Here is a tiny trained network, its code and every weight. The questions are about switching its units off for an input and a class, where a switched-off unit gives its printed mean instead of its output.

import numpy as np


def w(rows, s, z=0):
    codes = np.array(rows[::2]) - 128.0
    scale = np.full(codes.shape[1], s)
    scale[-1] = z or s
    return codes * scale


def f(y):
    return np.maximum(y, 0)


def log_softmax(a):
    a = a - a.max(-1, keepdims=True)
    return a - np.log(np.exp(a).sum(-1, keepdims=True))


def net(x, mask):
    res = np.array(x, float).reshape(1, 8) / 4 @ E
    y = f(res @ A[0][:, :-1].T + A[0][:, -1])
    res = res + np.where(mask, y, B[0][:, -1]) @ B[0][:, :-1]
    return log_softmax(res[-1] @ U[:, :-1].T + U[:, -1])


A, B = {}, {}
E = w([
[68,60,54,158,41,88,95,82,57],'x0',
[125,126,127,127,127,132,127,127,128],'x1',
[84,226,169,47,128,147,121,115,2],'x2',
[137,145,229,112,30,135,84,25,200],'x3',
[130,135,128,127,124,128,129,130,130],'x4',
[201,17,142,46,108,190,150,123,83],'x5',
[163,168,45,51,157,66,198,24,164],'x6',
[218,121,157,145,182,37,40,116,77],'x7',
],0.0057)
A[0] = w([
[145,155,50,73,172,75,196,63,144,34],'n0',
[97,193,166,61,125,141,115,103,9,69],'n1',
[182,33,110,141,120,142,143,136,183,111],'n2',
[147,151,52,63,173,62,191,47,148,10],'n3',
[102,185,158,52,139,165,128,113,24,75],'n4',
[184,156,194,108,201,154,156,154,205,83],'n5',
[218,149,173,134,185,10,45,99,75,163],'n6',
[56,144,127,87,81,216,213,124,168,159],'n7',
[36,253,114,249,156,15,94,148,228,233],'n8',
[141,139,213,125,55,156,83,59,170,27],'n9',
[155,154,136,110,191,157,144,200,140,101],'n10',
[165,53,87,206,141,113,146,139,224,63],'n11',
[37,139,108,73,72,239,226,126,154,78],'n12',
[178,173,171,110,200,148,164,144,202,103],'n13',
[176,177,207,95,169,181,164,156,179,157],'n14',
[209,25,151,32,101,205,169,106,96,142],'n15',
[161,184,175,94,173,156,159,139,130,138],'n16',
[166,184,189,102,195,166,156,160,175,102],'n17',
[91,113,202,198,111,181,64,223,103,60],'n18',
[213,131,189,109,186,18,12,101,41,105],'n19',
[156,63,89,206,128,113,118,141,209,98],'n20',
[120,125,59,138,189,131,157,201,77,74],'n21',
[164,125,199,119,77,137,99,74,164,74],'n22',
[167,52,93,201,118,109,136,137,228,76],'n23',
[163,169,196,106,193,172,153,160,170,115],'n24',
[215,20,149,54,98,209,157,125,102,191],'n25',
[50,82,51,156,24,84,102,52,78,88],'n26',
[177,48,89,192,127,114,142,133,218,88],'n27',
[129,132,217,116,57,148,95,53,171,4],'n28',
[166,165,195,115,193,164,140,159,186,124],'n29',
[148,158,66,67,162,72,200,63,149,56],'n30',
[149,152,78,72,163,70,179,63,151,90],'n31',
[128,143,208,102,40,162,96,65,162,61],'n32',
[116,92,197,174,115,188,76,210,106,74],'n33',
[111,173,196,149,63,116,88,78,192,68],'n34',
[42,141,117,88,66,241,212,135,153,127],'n35',
[113,111,54,139,211,141,165,217,65,49],'n36',
[86,188,163,72,123,146,119,112,18,38],'n37',
[121,118,55,143,200,143,157,206,75,62],'n38',
[85,101,200,190,113,178,75,212,104,54],'n39',
[97,114,191,190,118,180,75,213,108,73],'n40',
[66,81,65,143,43,94,103,68,56,112],'n41',
[221,68,153,85,146,104,85,118,86,158],'n42',
[119,123,57,148,200,140,164,204,72,60],'n43',
[96,98,192,188,121,175,74,232,98,53],'n44',
],0.0051,0.0032)
B[0] = w([
[199,154,116,96,67,160,116,51,163,176],'n0',
[94,162,171,55,108,99,81,195,182,172],'n1',
[81,182,165,79,138,146,96,162,112,172],'n2',
[200,145,110,104,71,159,122,57,161,176],'n3',
[85,173,178,55,110,114,87,192,170,170],'n4',
[115,88,91,140,68,92,104,155,71,179],'n5',
[135,122,94,211,181,163,112,199,219,214],'n6',
[140,118,102,189,165,151,110,186,198,199],'n7',
[75,180,120,162,196,210,157,61,3,254],'n8',
[132,75,181,122,173,62,201,96,153,171],'n9',
[122,95,124,135,90,93,139,115,89,165],'n10',
[81,191,188,36,101,113,76,184,137,179],'n11',
[148,119,96,200,181,147,110,195,229,194],'n12',
[109,92,86,136,60,98,100,148,67,180],'n13',
[116,85,87,162,83,105,110,146,66,196],'n14',
[67,186,123,164,194,193,135,88,32,206],'n15',
[102,96,99,127,89,104,103,166,76,173],'n16',
[114,85,80,147,65,94,107,148,65,180],'n17',
[196,146,109,94,76,158,128,48,155,180],'n18',
[148,122,95,197,170,156,112,201,246,205],'n19',
[80,183,181,50,120,125,90,160,121,178],'n20',
[133,80,197,111,166,64,200,79,154,173],'n21',
[116,89,161,134,169,81,189,104,139,167],'n22',
[78,180,181,37,117,117,88,182,126,180],'n23',
[117,74,77,152,66,94,103,144,61,180],'n24',
[82,175,125,168,196,183,144,83,42,215],'n25',
[113,66,70,164,59,88,102,161,61,184],'n26',
[81,183,187,47,117,121,84,183,123,180],'n27',
[132,59,193,120,181,39,221,87,152,168],'n28',
[110,82,83,146,66,95,106,146,55,182],'n29',
[196,151,104,104,77,165,110,67,158,178],'n30',
[186,149,103,115,79,163,111,79,154,178],'n31',
[127,64,179,129,177,55,208,103,148,178],'n32',
[194,146,108,102,83,156,137,49,147,175],'n33',
[118,90,180,144,192,91,203,82,124,174],'n34',
[148,114,97,200,175,149,109,186,220,200],'n35',
[143,74,194,109,165,64,202,83,160,180],'n36',
[89,168,183,33,101,97,84,195,175,162],'n37',
[140,68,201,108,168,58,213,73,162,175],'n38',
[204,156,106,94,70,152,124,43,158,174],'n39',
[202,154,104,97,75,156,130,38,155,174],'n40',
[115,84,91,152,74,97,106,164,75,180],'n41',
[103,145,102,195,189,180,125,153,135,181],'n42',
[136,67,202,105,168,61,210,71,159,175],'n43',
[205,148,108,101,71,154,130,46,165,176],'n44',
],0.0057,0.0073)
U = w([
[137,59,201,102,174,20,229,79,153,97],'0',
[246,166,99,75,47,180,110,43,161,97],'1',
[56,195,186,1,111,110,68,210,147,103],'2',
[117,124,118,148,133,141,126,134,113,254],'3',
[98,52,60,167,45,67,98,160,53,96],'4',
[150,123,96,220,192,170,114,194,226,104],'5',
[66,188,126,162,199,212,146,74,36,112],'6',
],0.0087,0.0098)

Each question gives the input, the list of numbers given to net, and the class t.
The units are the neurons (one row each of A and B). Each row of codes is followed by its name. A weight is (code - 128) times the scale printed after its matrix; where a second scale follows, it is the last column's (A, B and U).
mask holds one flag per neuron, in row order. A switched-off neuron (its flag False) gives its mean, the last column of its row in B, instead of its output. The means were averaged over made-up inputs and are rounded, as every weight is.
A unit's drop is (log p(t) with every unit on - log p(t) with that unit switched off) / (log p(t) with every unit on - log p(t) with every unit switched off).
The circuit of an input: a set's keep is (log p(t) with only the set's units on - log p(t) with every unit switched off) / (log p(t) with every unit on - log p(t) with every unit switched off). Starting from the 12 units with the biggest drops (on a tie, the unit counted first), units are removed one at a time, each time the one whose removal leaves the highest keep (on an exact tie, the one counted first), for as long as the keep stays at least 0.8.
circuit, biggest first: the units of the circuit, biggest drop first
top k neurons: the k neurons with the biggest drops, biggest first
drop of u: that unit's drop, to one decimal
input [-4,-3,-1,-7,0,-5,8,0], class 1: circuit, biggest first : n0; n3
input [4,5,-3,5,7,-6,2,-3], class 6: circuit, biggest first : n8
input [6,1,6,0,8,-1,5,2], class 2: top 3 neurons : n1; n37; n4
input [-5,1,6,-6,2,6,-3,6], class 0: top 3 neurons : n36; n38; n43
input [-2,2,4,1,6,5,0,-8], class 5: circuit, biggest first : n12; n35
input [-6,1,-5,6,2,-2,-2,-2], class 0: circuit, biggest first : n34; n28
input [1,-1,-5,-7,8,5,8,-2], class 1: circuit, biggest first : n0; n3
input [-6,-3,5,-5,-4,7,5,8], class 5: top 3 neurons : n19; n6; n42
input [3,4,-2,-3,3,7,4,3], class 6: circuit, biggest first : n15; n25
input [-4,0,-6,7,-3,4,-7,5], class 0: top 2 neurons : n28; n9
input [-5,-4,-1,7,-6,4,6,-1], class 0: top 4 neurons : n28; n32; n9; n22
input [-6,2,5,4,5,5,3,7], class 5: top 3 neurons : n19; n6; n42
input [-1,-6,-5,6,-1,7,4,5], class 6: top 2 neurons : n15; n25
input [1,-4,-7,-7,-4,-8,3,-1], class 6: top neuron : n8
input [-3,0,4,3,0,-8,-3,-8], class 5: top 3 neurons : n35; n12; n7
input [-1,1,-7,8,-8,5,-6,3], class 0: top 4 neurons : n28; n9; n32; n22
input [8,4,8,-3,8,4,3,-7], class 2: drop of n37 : 0.5
input [3,-8,5,-8,1,-2,8,5], class 0: drop of n30 : -0.2
input [0,6,-7,-6,8,0,7,6], class 1: drop of n40 : -0.1
input [-6,-6,2,6,1,7,2,-5], class 6: circuit, biggest first : n15
